Here is a tiny trained network, its code and every weight. The questions are about switching its units off for an input and a target symbol, where a switched-off unit gives its printed mean instead of its output.

import numpy as np


def w(rows, s, z=0):
    codes = np.array(rows[::2]) - 128.0
    scale = np.full(codes.shape[1], s)
    scale[-1] = z or s
    return codes * scale


def norm(h):
    return h / np.sqrt((h * h).mean(-1, keepdims=True) + 1e-5)


def f(y):
    return y / 2 * (1 + np.tanh(0.7978845608 * (y + 0.044715 * y**3)))


def softmax(a):
    e = np.exp(a - a.max(-1, keepdims=True))
    return e / e.sum(-1, keepdims=True)


def log_softmax(a):
    a = a - a.max(-1, keepdims=True)
    return a - np.log(np.exp(a).sum(-1, keepdims=True))


def net(x, mask):
    ids = ['γδεζθπφ'.index(c) for c in x.split()]
    T = len(ids)
    res = E[ids] + P[:T]
    r = norm(res)
    for j in range(3):
        rows = slice(2 * j, 2 * j + 2)
        q, k, v = (r @ M[0][rows].T for M in (Q, K, V))
        z = softmax(np.where(np.tri(T) > 0, q @ k.T / 2**0.5, -1e9)) @ v
        o = O[0][rows]
        res = res + np.where(mask[j], z, o[:, -1]) @ o[:, :-1]
    y = f(norm(res) @ A[0][:, :-1].T + A[0][:, -1])
    res = res + np.where(mask[3:19], y, B[0][:, -1]) @ B[0][:, :-1]
    return log_softmax(norm(res)[-1] @ U[:, :-1].T + U[:, -1])


Q, K, V, O, A, B = {}, {}, {}, {}, {}, {}
E = w([
[81,131,41,49,86],'γ',
[201,125,20,101,117],'δ',
[95,163,163,103,196],'ε',
[119,230,35,111,96],'ζ',
[204,165,163,163,105],'θ',
[181,153,84,124,166],'π',
[82,55,95,4,165],'φ',
],0.018)
P = w([
[187,101,63,254,180],'0',
[207,118,128,143,169],'1',
[175,117,150,117,143],'2',
[163,123,157,113,116],'3',
[147,127,161,107,95],'4',
[145,126,164,104,81],'5',
[130,135,168,106,72],'6',
[121,142,176,106,64],'7',
[124,141,179,103,56],'8',
],0.0073)
Q[0] = w([
[114,76,75,75,134],'H1',
[216,170,95,139,140],'H1',
[140,133,192,156,207],'H2',
[133,139,125,198,150],'H2',
[131,112,152,76,45],'H3',
[58,250,215,100,167],'H3',
],0.011)
K[0] = w([
[53,21,65,3,51],'H1',
[222,140,154,204,59],'H1',
[41,187,137,2,133],'H2',
[164,114,33,107,222],'H2',
[140,44,82,115,136],'H3',
[161,105,221,177,78],'H3',
],0.0076)
V[0] = w([
[137,171,232,179,179],'H1',
[106,85,51,53,95],'H1',
[224,157,93,148,157],'H2',
[254,132,163,114,69],'H2',
[110,65,163,44,91],'H3',
[57,115,141,87,145],'H3',
],0.0072)
O[0] = w([
[91,97,136,103,28,102],'H1',
[159,161,135,213,186,155],'H1',
[118,191,126,178,63,253],'H2',
[160,99,122,35,12,162],'H2',
[78,62,101,3,143,81],'H3',
[85,155,42,109,93,97],'H3',
],0.0083,0.0043)
A[0] = w([
[127,86,82,131,176,184],'N1',
[59,61,154,127,130,153],'N2',
[166,78,69,166,187,136],'N3',
[16,48,145,135,87,2],'N4',
[174,108,196,165,133,161],'N5',
[84,132,81,93,7,123],'N6',
[58,50,140,58,62,64],'N7',
[125,142,127,143,202,95],'N8',
[83,153,140,105,107,116],'N9',
[78,159,91,173,148,99],'N10',
[210,159,126,118,72,103],'N11',
[119,127,141,136,189,165],'N12',
[87,139,37,202,145,41],'N13',
[154,172,123,62,77,109],'N14',
[134,118,50,107,104,88],'N15',
[124,145,103,75,65,98],'N16',
],0.013,0.0037)
B[0] = w([
[120,141,146,137,77,162],'N1',
[80,131,124,87,105,150],'N2',
[110,199,167,147,91,175],'N3',
[79,2,26,203,140,127],'N4',
[33,120,126,106,166,172],'N5',
[175,166,187,175,174,225],'N6',
[92,151,6,118,163,163],'N7',
[176,130,124,170,102,183],'N8',
[153,142,136,68,133,150],'N9',
[186,158,78,104,108,153],'N10',
[88,78,138,69,130,253],'N11',
[166,105,107,169,108,184],'N12',
[156,205,112,121,139,161],'N13',
[99,94,95,108,165,221],'N14',
[100,116,205,174,116,175],'N15',
[133,120,105,150,191,195],'N16',
],0.0099,0.0074)
U = w([
[70,102,43,85,125,225],'γ',
[215,43,121,134,126,121],'δ',
[142,117,120,140,106,5],'ε',
[204,177,101,233,135,237],'ζ',
[66,105,202,191,193,141],'θ',
[136,88,135,155,47,122],'π',
[172,228,175,2,127,16],'φ',
],0.0075,0.0035)

Each question gives the input, a string of symbols that net reads in full, and the target symbol t.
The units are the heads (2 rows each of Q, K, V and O) and the neurons (one row each of A and B). Each row of codes is followed by its name. A weight is (code - 128) times the scale printed after its matrix; where a second scale follows, it is the last column's (O, A, B and U).
mask holds one flag per unit, heads first, then neurons. A switched-off unit (its flag False) gives its mean, the last column of its rows in O or B, instead of its output. The means were averaged over made-up inputs and are rounded, as every weight is.
A unit's drop is (log p(t) with every unit on - log p(t) with that unit switched off) / (log p(t) with every unit on - log p(t) with every unit switched off).
The circuit of an input: a set's keep is (log p(t) with only the set's units on - log p(t) with every unit switched off) / (log p(t) with every unit on - log p(t) with every unit switched off). Starting from the 12 units with the biggest drops (on a tie, the unit counted first), units are removed one at a time, each time the one whose removal leaves the highest keep (on an exact tie, the one counted first), for as long as the keep stays at least 0.8.
units of the circuit, in order: the units of the circuit, biggest drop first
most important unit: the unit with the biggest drop
k most important neurons: the k neurons with the biggest drops, biggest first
heads that matter: for each layer, one digit per head in row order, 1 if its drop is at least 0.15 and else 0, layers parted by /
drop when u is switched off: that unit's drop, to one decimal
input δ π φ ε ε δ δ φ, target φ: heads that matter => 101
input θ ε ε ε ε δ ε γ, target θ: units of the circuit, in order => [N6, N15]
input ε φ ε θ π θ, target φ: units of the circuit, in order => [H1, N12]
input ε ζ γ φ φ, target φ: heads that matter => 111
input ζ ε θ, target θ: 2 most important neurons => [N5, N10]
input γ π ε θ, target θ: heads that matter => 000
input ε δ φ ε ε θ π ζ δ, target δ: 2 most important neurons => [N6, N11]
input π π γ ε, target ζ: units of the circuit, in order => [N11, N12]
input ε π ζ θ ε ε ζ, target φ: 2 most important neurons => [N6, N11]
input π ζ π, target φ: heads that matter => 011
input ε ζ φ π θ δ ε π π, target θ: most important unit => N6
input ε φ ε ε π δ δ, target φ: 3 most important neurons => [N11, N3, N12]
input π ε δ δ ε, target φ: 3 most important neurons => [N11, N14, N6]
input π φ π, target φ: 2 most important neurons => [N11, N3]
input π ζ φ, target ζ: heads that matter => 100
input ε ε φ γ, target ζ: heads that matter => 100
input δ δ γ φ δ φ γ θ, target γ: 2 most important neurons => [N7, N14]
input π δ δ ε ε, target φ: heads that matter => 111
input γ φ δ ε π ε δ ε, target γ: 2 most important neurons => [N4, N6]
input π ε ε δ γ, target ζ: drop when H1 is switched off => 0.2
input φ π ζ δ γ ε, target ζ: drop when N9 is switched off => 0.0
input ε π γ φ γ π π, target γ: drop when N6 is switched off => 0.3
input π γ φ θ, target γ: drop when N11 is switched off => 0.2
